Below is a small trained network, with its code and all its weights. Each question gives an input and a target symbol and asks what happens when units are switched off, that is, made to give their printed mean instead of their output.

import numpy as np


def w(rows, s, z=0):
    codes = np.array(rows[::2]) - 128.0
    scale = np.full(codes.shape[1], s)
    scale[-1] = z or s
    return codes * scale


def f(y):
    return np.maximum(y, 0)


def softmax(a):
    e = np.exp(a - a.max(-1, keepdims=True))
    return e / e.sum(-1, keepdims=True)


def log_softmax(a):
    a = a - a.max(-1, keepdims=True)
    return a - np.log(np.exp(a).sum(-1, keepdims=True))


def net(x, mask):
    ids = ['ΛΠΣαγηξτψ'.index(c) for c in x.split()]
    T = len(ids)
    res = E[ids] + P[:T]
    u = 0
    for l in range(2):
        r = res
        for j in range(2):
            rows = slice(2 * j, 2 * j + 2)
            q, k, v = (r @ M[l][rows].T for M in (Q, K, V))
            z = softmax(np.where(np.tri(T) > 0, q @ k.T / 2**0.5, -1e9)) @ v
            o = O[l][rows]
            res = res + np.where(mask[u + j], z, o[:, -1]) @ o[:, :-1]
        u += 2
        y = f(res @ A[l][:, :-1].T + A[l][:, -1])
        res = res + np.where(mask[u : u + 8], y, B[l][:, -1]) @ B[l][:, :-1]
        u += 8
    return log_softmax(res[-1] @ U[:, :-1].T + U[:, -1])


Q, K, V, O, A, B = {}, {}, {}, {}, {}, {}
E = w([
[47,121,83,168,108,129,140,120,39,98,64],'Λ',
[138,107,114,100,184,247,96,119,171,110,97],'Π',
[74,116,117,145,99,94,174,182,86,80,36],'Σ',
[81,60,114,118,124,137,243,188,68,132,34],'α',
[160,90,128,126,213,122,66,128,142,122,129],'γ',
[70,90,139,79,102,85,146,214,83,73,45],'η',
[152,93,240,145,216,153,99,80,184,159,114],'ξ',
[73,156,144,162,110,158,160,174,90,199,59],'τ',
[63,119,110,121,107,88,126,165,51,66,71],'ψ',
],0.014)
P = w([
[254,196,134,127,76,101,130,30,139,173,148],'0',
[84,152,102,196,217,112,200,87,156,27,208],'1',
[90,13,47,175,189,78,106,128,142,106,71],'2',
[90,112,83,89,111,142,118,80,120,68,143],'3',
[98,113,146,93,80,193,153,91,153,139,155],'4',
[67,185,147,42,159,147,54,159,153,148,163],'5',
],0.0087)
Q[0] = w([
[127,89,97,131,24,131,222,118,91,48,77],'0.h0',
[187,181,170,89,40,242,149,92,193,155,165],'0.h0',
[121,181,199,70,195,151,71,131,175,161,185],'0.h1',
[71,121,54,118,188,81,137,162,104,2,107],'0.h1',
],0.081)
K[0] = w([
[227,240,169,84,60,108,163,78,93,140,173],'0.h0',
[39,178,133,155,192,162,207,188,141,57,254],'0.h0',
[26,34,125,145,163,135,39,174,166,161,58],'0.h1',
[251,89,132,101,39,113,73,68,106,183,48],'0.h1',
],0.078)
V[0] = w([
[136,93,230,56,181,150,128,152,127,154,148],'0.h0',
[156,105,128,45,95,73,49,156,148,21,182],'0.h0',
[143,135,5,112,125,197,80,110,129,124,160],'0.h1',
[157,61,108,46,74,186,237,169,209,113,103],'0.h1',
],0.016)
O[0] = w([
[150,146,75,119,78,189,92,181,53,157,231,82],'0.h0',
[50,173,4,51,176,59,200,110,176,195,222,2],'0.h0',
[192,151,143,34,171,191,251,82,2,185,159,113],'0.h1',
[246,179,59,135,16,226,247,111,193,95,89,131],'0.h1',
],0.0052,0.016)
A[0] = w([
[249,141,136,143,129,58,119,74,131,178,145,1],'0.n0',
[195,82,144,101,182,149,88,94,182,103,158,124],'0.n1',
[103,161,97,129,86,88,172,186,34,164,120,64],'0.n2',
[173,120,104,163,220,140,158,79,164,87,206,91],'0.n3',
[64,156,85,109,118,36,195,148,96,166,155,113],'0.n4',
[112,176,91,145,42,66,140,193,126,165,156,67],'0.n5',
[122,144,71,124,117,112,137,146,153,132,164,68],'0.n6',
[87,117,129,118,53,85,143,218,75,170,183,41],'0.n7',
],0.021,0.0089)
B[0] = w([
[41,156,125,233,163,99,60,168,168,79,127,151],'0.n0',
[145,144,86,134,153,184,99,114,155,174,227,245],'0.n1',
[179,134,136,218,116,83,140,207,101,152,220,207],'0.n2',
[175,66,115,182,97,96,121,27,102,110,140,183],'0.n3',
[162,115,176,40,4,174,54,148,85,183,165,175],'0.n4',
[188,33,158,48,112,131,168,64,225,63,138,139],'0.n5',
[197,106,199,116,199,138,117,213,126,131,160,133],'0.n6',
[150,151,3,205,135,135,50,138,107,116,122,151],'0.n7',
],0.011)
Q[1] = w([
[85,124,79,144,134,109,118,91,180,132,134],'1.h0',
[163,158,100,121,100,191,87,140,89,166,207],'1.h0',
[117,103,156,174,151,107,157,142,113,98,60],'1.h1',
[196,70,114,250,95,143,133,139,140,122,137],'1.h1',
],0.11)
K[1] = w([
[148,162,143,176,109,125,169,147,128,198,138],'1.h0',
[103,73,31,88,220,141,171,1,134,92,189],'1.h0',
[119,175,152,90,151,217,90,79,126,213,190],'1.h1',
[97,154,134,108,178,119,78,76,196,48,102],'1.h1',
],0.084)
V[1] = w([
[123,162,160,159,106,73,133,53,104,2,129],'1.h0',
[80,108,156,152,61,124,173,53,73,72,184],'1.h0',
[91,122,133,93,108,162,128,98,94,34,121],'1.h1',
[49,103,112,36,132,131,97,106,136,64,122],'1.h1',
],0.0064)
O[1] = w([
[91,127,172,38,143,208,117,245,129,161,79,209],'1.h0',
[106,176,125,5,168,143,146,202,155,167,57,174],'1.h0',
[133,111,132,155,114,74,131,58,81,110,131,123],'1.h1',
[167,79,132,185,108,71,95,20,180,116,146,2],'1.h1',
],0.0019,0.0094)
A[1] = w([
[52,191,121,104,122,77,178,95,170,126,56,105],'1.n0',
[71,140,186,72,180,59,183,57,60,139,95,2],'1.n1',
[133,204,82,55,146,172,218,77,77,124,92,1],'1.n2',
[84,186,96,57,119,59,250,139,132,161,106,71],'1.n3',
[45,131,139,63,109,101,148,110,105,166,118,29],'1.n4',
[103,195,80,123,74,146,194,126,143,106,59,26],'1.n5',
[82,163,135,94,153,83,198,108,89,140,104,47],'1.n6',
[122,144,108,135,135,108,166,134,72,138,109,61],'1.n7',
],0.019,0.0051)
B[1] = w([
[4,64,134,133,150,113,150,137,128,215,202,254],'1.n0',
[164,215,18,104,136,200,136,158,71,104,88,149],'1.n1',
[87,152,161,74,116,125,131,173,137,163,110,160],'1.n2',
[129,127,192,166,140,126,99,137,91,150,137,139],'1.n3',
[144,218,142,143,164,62,113,103,221,125,115,169],'1.n4',
[154,148,38,136,64,108,191,119,154,40,97,249],'1.n5',
[172,133,135,201,79,109,63,175,119,152,117,138],'1.n6',
[112,156,188,85,146,114,189,75,163,111,178,232],'1.n7',
],0.012,0.0071)
U = w([
[121,164,59,43,211,197,122,200,107,157,138,146],'Λ',
[182,152,137,146,190,114,190,210,99,123,201,110],'Π',
[66,97,89,135,148,101,144,177,131,162,164,131],'Σ',
[168,143,74,131,145,135,141,160,131,97,146,63],'α',
[137,127,99,131,111,140,94,201,74,157,167,2],'γ',
[184,74,72,12,199,199,110,144,153,154,169,197],'η',
[193,98,44,188,252,143,72,105,137,99,210,157],'ξ',
[131,99,221,175,173,150,97,166,61,100,71,205],'τ',
[158,170,116,105,163,89,92,159,151,140,153,91],'ψ',
],0.0033,0.0069)

Each question gives the input, a string of symbols that net reads in full, and the target symbol t.
The units are the heads (2 rows each of Q, K, V and O) and the neurons (one row each of A and B). Each row of codes is followed by its name. A weight is (code - 128) times the scale printed after its matrix; where a second scale follows, it is the last column's (O, A, B and U).
mask holds one flag per unit, layer by layer, with each layer's heads first. A switched-off unit (its flag False) gives its mean, the last column of its rows in O or B, instead of its output. The means were averaged over made-up inputs and are rounded, as every weight is.
A unit's drop is (log p(t) with every unit on - log p(t) with that unit switched off) / (log p(t) with every unit on - log p(t) with every unit switched off).
The circuit of an input: a set's keep is (log p(t) with only the set's units on - log p(t) with every unit switched off) / (log p(t) with every unit on - log p(t) with every unit switched off). Starting from the 12 units with the biggest drops (on a tie, the unit counted first), units are removed one at a time, each time the one whose removal leaves the highest keep (on an exact tie, the one counted first), for as long as the keep stays at least 0.8.
units of the circuit, in order: the units of the circuit, biggest drop first
k most important neurons: the k neurons with the biggest drops, biggest first
top k neurons in layer l: the k neurons of layer l with the biggest drops, biggest first
which heads matter: for each layer, one digit per head in row order, 1 if its drop is at least 0.15 and else 0, layers parted by /
input Π Π Σ τ τ Λ, target Π: units of the circuit, in order	[0.n2; 0.h1; 0.h0]
input γ τ ξ η ψ τ, target ξ: which heads matter	10 / 00
input τ ξ Π τ γ, target ξ: units of the circuit, in order	[0.n0; 0.h1; 0.n1; 0.n3]
input γ Π γ τ Σ, target γ: 3 most important neurons	[0.n4; 0.n7; 0.n2]
input η Σ τ τ, target η: units of the circuit, in order	[0.h0; 0.n5; 0.n4]
input η Π α, target η: which heads matter	11 / 00
input Σ γ γ α, target Σ: 3 most important neurons	[1.n0; 0.n1; 0.n2]
input τ Σ Π Π τ, target Σ: top 3 neurons in layer 0	[0.n1; 0.n2; 0.n4]
input Σ τ Π Π, target η: 3 most important neurons	[0.n1; 1.n2; 0.n2]
input τ α Π α τ, target α: units of the circuit, in order	[0.h1; 1.n5; 0.n1]
input γ τ τ Σ τ ψ, target γ: top neuron in layer 0	[0.n4]
input ψ τ τ η Σ α, target ψ: units of the circuit, in order	[0.h0; 1.n4; 0.n4]
input Π Σ Λ Π τ Σ, target Π: which heads matter	01 / 00
input Π Π τ ψ τ Π, target Λ: which heads matter	11 / 11
input ψ η ξ Π γ, target ξ: units of the circuit, in order	[0.n1; 1.h0]
input ψ Π Σ τ τ, target Π: which heads matter	11 / 00
input Σ τ Λ ψ τ Π, target ξ: which heads matter	00 / 10
input Σ γ Π τ ξ, target ξ: units of the circuit, in order	[0.n0; 0.h1; 0.n1]
input τ Π Π Σ Π, target Λ: units of the circuit, in order	[1.n2; 0.h1]
input τ τ Λ τ Π τ, target Λ: units of the circuit, in order	[1.n1; 0.h0; 0.h1; 0.n1]
input ψ Λ τ γ ξ Σ, target ψ: which heads matter	10 / 00
input Σ η η, target Σ: which heads matter	11 / 00
input τ τ γ τ Π τ, target γ: units of the circuit, in order	[0.n4; 0.h0; 0.h1; 0.n2]
input τ τ Σ γ Σ, target τ: which heads matter	10 / 00
input Σ τ τ ψ, target Σ: 2 most important neurons	[1.n0; 0.n1]
